Below is a small trained network, with its code and all its weights. Each question gives an input and a class and asks what happens when units are switched off, that is, made to give their printed mean instead of their output.

import numpy as np


def w(rows, s, z=0):
    codes = np.array(rows[::2]) - 128.0
    scale = np.full(codes.shape[1], s)
    scale[-1] = z or s
    return codes * scale


def f(y):
    return np.maximum(y, 0)


def log_softmax(a):
    a = a - a.max(-1, keepdims=True)
    return a - np.log(np.exp(a).sum(-1, keepdims=True))


def net(x, mask):
    res = np.array(x, float).reshape(1, 4) / 4 @ E
    y = f(res @ A[0][:, :-1].T + A[0][:, -1])
    res = res + np.where(mask, y, B[0][:, -1]) @ B[0][:, :-1]
    return log_softmax(res[-1] @ U[:, :-1].T + U[:, -1])


A, B = {}, {}
E = w([
[199,160,127,198],'x0',
[179,5,114,130],'x1',
[164,132,172,50],'x2',
[128,130,127,130],'x3',
],0.011)
A[0] = w([
[226,9,64,97,34],'n1',
[158,22,107,76,52],'n2',
[220,119,99,164,150],'n3',
[239,139,241,73,254],'n4',
[58,112,72,238,128],'n5',
[2,48,138,46,82],'n6',
[102,223,114,136,73],'n7',
[55,250,187,83,118],'n8',
],0.0095,0.0046)
B[0] = w([
[136,145,81,92,248],'n1',
[149,95,87,62,218],'n2',
[29,164,54,151,200],'n3',
[11,118,182,133,254],'n4',
[32,69,246,41,220],'n5',
[46,220,113,218,231],'n6',
[153,104,16,112,195],'n7',
[124,67,85,72,248],'n8',
],0.011,0.0084)
U = w([
[140,82,38,52,56],'0',
[98,123,140,110,254],'1',
[81,84,248,50,76],'2',
[84,194,83,194,161],'3',
[147,133,193,86,169],'4',
[237,166,146,226,51],'5',
],0.012,0.0091)

Each question gives the input, the list of numbers given to net, and the class t.
The units are the neurons (one row each of A and B). Each row of codes is followed by its name. A weight is (code - 128) times the scale printed after its matrix; where a second scale follows, it is the last column's (A, B and U).
mask holds one flag per neuron, in row order. A switched-off neuron (its flag False) gives its mean, the last column of its row in B, instead of its output. The means were averaged over made-up inputs and are rounded, as every weight is.
A unit's drop is (log p(t) with every unit on - log p(t) with that unit switched off) / (log p(t) with every unit on - log p(t) with every unit switched off).
The circuit of an input: a set's keep is (log p(t) with only the set's units on - log p(t) with every unit switched off) / (log p(t) with every unit on - log p(t) with every unit switched off). Starting from all 8 units, units are removed one at a time, each time the one whose removal leaves the highest keep (on an exact tie, the one counted first), for as long as the keep stays at least 0.8.
units of the circuit, in order: the units of the circuit, biggest drop first
unit that matters most: the unit with the biggest drop
k most important neurons: the k neurons with the biggest drops, biggest first
drop of u: that unit's drop, to one decimal
input [6,-8,5,3], class 0: 3 most important neurons : (n8 n7 n6)
input [-1,0,2,1], class 4: most important neuron : (n5)
input [-5,-7,-8,1], class 2: 2 most important neurons : (n5 n1)
input [-2,-7,-5,-7], class 0: 3 most important neurons : (n7 n8 n4)
input [4,-5,3,4], class 0: 3 most important neurons : (n8 n6 n7)
input [2,-6,-2,4], class 0: 2 most important neurons : (n7 n8)
input [-4,-1,3,0], class 3: 3 most important neurons : (n5 n6 n2)
input [-8,6,-7,7], class 3: 3 most important neurons : (n6 n8 n4)
input [1,-7,5,-1], class 0: 3 most important neurons : (n8 n7 n5)
input [0,-5,-1,0], class 0: units of the circuit, in order : (n8 n7)
input [8,3,2,6], class 3: 2 most important neurons : (n3 n5)
input [1,-6,-8,8], class 1: units of the circuit, in order : (n7 n5)
input [-8,-3,0,6], class 3: 2 most important neurons : (n6 n5)
input [8,4,-8,0], class 2: 2 most important neurons : (n5 n6)
input [-5,-6,-4,-3], class 0: unit that matters most : n8
input [-7,6,-1,-5], class 3: 3 most important neurons : (n6 n8 n5)
input [-7,6,5,4], class 3: 2 most important neurons : (n6 n5)
input [-6,-6,2,5], class 0: drop of n1 : -0.1
input [-1,2,-7,5], class 2: drop of n5 : 0.6
input [-1,-2,-5,-1], class 2: drop of n3 : 0.1
input [-7,2,-3,5], class 3: drop of n2 : 0.0
input [3,-3,-5,-6], class 1: units of the circuit, in order : (n5)
